Below are the code and all the weights of a small trained network. Each question names an input and a class and asks about switching units off, where a switched-off unit gives its printed mean instead of its output.

import numpy as np


def w(rows, s, z=0):
    codes = np.array(rows[::2]) - 128.0
    scale = np.full(codes.shape[1], s)
    scale[-1] = z or s
    return codes * scale


def f(y):
    return y / 2 * (1 + np.tanh(0.7978845608 * (y + 0.044715 * y**3)))


def log_softmax(a):
    a = a - a.max(-1, keepdims=True)
    return a - np.log(np.exp(a).sum(-1, keepdims=True))


def net(x, mask):
    res = np.array(x, float).reshape(1, 4) / 4 @ E
    y = f(res @ A[0][:, :-1].T + A[0][:, -1])
    res = res + np.where(mask, y, B[0][:, -1]) @ B[0][:, :-1]
    return log_softmax(res[-1] @ U[:, :-1].T + U[:, -1])


A, B = {}, {}
E = w([
[4,181,236,195,34,166],'x0',
[222,14,153,173,67,232],'x1',
[3,14,67,95,101,131],'x2',
[78,154,149,92,249,252],'x3',
],0.0078)
A[0] = w([
[88,188,95,95,141,77,105],'N0',
[139,105,117,178,79,59,98],'N1',
[98,163,110,143,157,85,66],'N2',
[170,122,81,99,102,79,54],'N3',
[153,61,60,44,159,82,95],'N4',
[2,179,252,190,26,166,38],'N5',
[145,112,129,116,67,45,115],'N6',
[74,177,105,109,169,46,132],'N7',
[146,125,84,158,71,60,123],'N8',
[93,99,106,97,112,124,44],'N9',
[192,51,150,174,58,222,79],'N10',
[142,117,123,146,62,63,109],'N11',
[61,198,136,97,122,80,114],'N12',
[46,85,68,142,92,155,108],'N13',
[165,108,71,88,227,150,80],'N14',
[207,215,151,190,137,138,78],'N15',
[64,156,173,115,237,236,74],'N16',
[121,113,148,187,85,44,90],'N17',
[36,57,102,96,112,102,83],'N18',
[70,74,94,92,112,119,78],'N19',
[197,99,70,79,168,89,1],'N20',
[81,192,132,92,142,64,119],'N21',
[198,243,201,170,146,98,97],'N22',
[158,143,129,183,82,46,108],'N23',
[108,185,82,94,151,62,98],'N24',
[46,69,98,139,127,110,89],'N25',
],0.009,0.0048)
B[0] = w([
[156,72,127,149,80,186,174],'N0',
[62,129,121,141,180,171,171],'N1',
[154,89,124,145,102,151,146],'N2',
[90,163,107,153,146,119,154],'N3',
[186,188,117,139,116,61,204],'N4',
[220,254,28,173,117,13,245],'N5',
[69,152,104,122,186,183,177],'N6',
[165,69,140,158,69,186,194],'N7',
[69,160,118,126,188,183,178],'N8',
[138,119,168,97,134,113,141],'N9',
[176,37,141,187,38,213,217],'N10',
[66,122,102,134,176,158,173],'N11',
[178,70,103,177,73,176,184],'N12',
[140,127,190,56,114,86,192],'N13',
[124,185,73,159,148,88,191],'N14',
[131,98,214,37,143,90,173],'N15',
[15,167,100,161,197,198,210],'N16',
[76,150,98,142,170,139,170],'N17',
[133,110,202,62,150,94,199],'N18',
[132,102,186,52,143,102,175],'N19',
[173,197,83,163,110,57,175],'N20',
[147,76,139,159,56,179,182],'N21',
[121,97,232,12,140,73,192],'N22',
[73,123,118,115,196,163,174],'N23',
[155,67,117,177,74,167,174],'N24',
[148,117,209,63,152,84,183],'N25',
],0.0087,0.012)
U = w([
[188,207,76,176,113,32,252],'0',
[169,49,153,183,41,212,145],'1',
[124,115,251,26,149,75,59],'2',
[13,163,111,157,225,198,31],'3',
],0.011,0.0021)

Each question gives the input, the list of numbers given to net, and the class t.
The units are the neurons (one row each of A and B). Each row of codes is followed by its name. A weight is (code - 128) times the scale printed after its matrix; where a second scale follows, it is the last column's (A, B and U).
mask holds one flag per neuron, in row order. A switched-off neuron (its flag False) gives its mean, the last column of its row in B, instead of its output. The means were averaged over made-up inputs and are rounded, as every weight is.
A unit's drop is (log p(t) with every unit on - log p(t) with that unit switched off) / (log p(t) with every unit on - log p(t) with every unit switched off).
The circuit of an input: a set's keep is (log p(t) with only the set's units on - log p(t) with every unit switched off) / (log p(t) with every unit on - log p(t) with every unit switched off). Starting from the 12 units with the biggest drops (on a tie, the unit counted first), units are removed one at a time, each time the one whose removal leaves the highest keep (on an exact tie, the one counted first), for as long as the keep stays at least 0.8.
units of the circuit, in order: the units of the circuit, biggest drop first
k most important neurons: the k neurons with the biggest drops, biggest first
drop when u is switched off: that unit's drop, to one decimal
input [-6,5,6,-1], class 0: units of the circuit, in order -> N4
input [4,-6,8,-8], class 2: 3 most important neurons -> N18, N25, N13
input [-7,6,6,-5], class 0: 2 most important neurons -> N4, N20
input [-5,-6,-3,4], class 1: units of the circuit, in order -> N7, N24
input [3,-7,-7,-5], class 1: 2 most important neurons -> N12, N21
input [-5,3,-5,7], class 3: 2 most important neurons -> N16, N5
input [-4,-1,-6,-6], class 2: 3 most important neurons -> N22, N15, N16
input [1,7,-6,8], class 3: 2 most important neurons -> N16, N7
input [6,-8,7,8], class 1: 4 most important neurons -> N12, N7, N21, N0
input [5,-4,8,-8], class 2: 3 most important neurons -> N18, N25, N13
input [6,6,-4,-6], class 0: 3 most important neurons -> N5, N16, N7
input [-8,-3,2,7], class 0: 2 most important neurons -> N4, N20
input [-3,-7,4,6], class 1: drop when N7 is switched off -> 0.1
input [6,4,-3,3], class 0: drop when N5 is switched off -> 1.2
input [2,-3,-7,-8], class 3: drop when N8 is switched off -> 0.2
input [-5,-5,-8,1], class 2: most important neuron -> N22
input [-2,5,-6,2], class 2: 2 most important neurons -> N15, N22
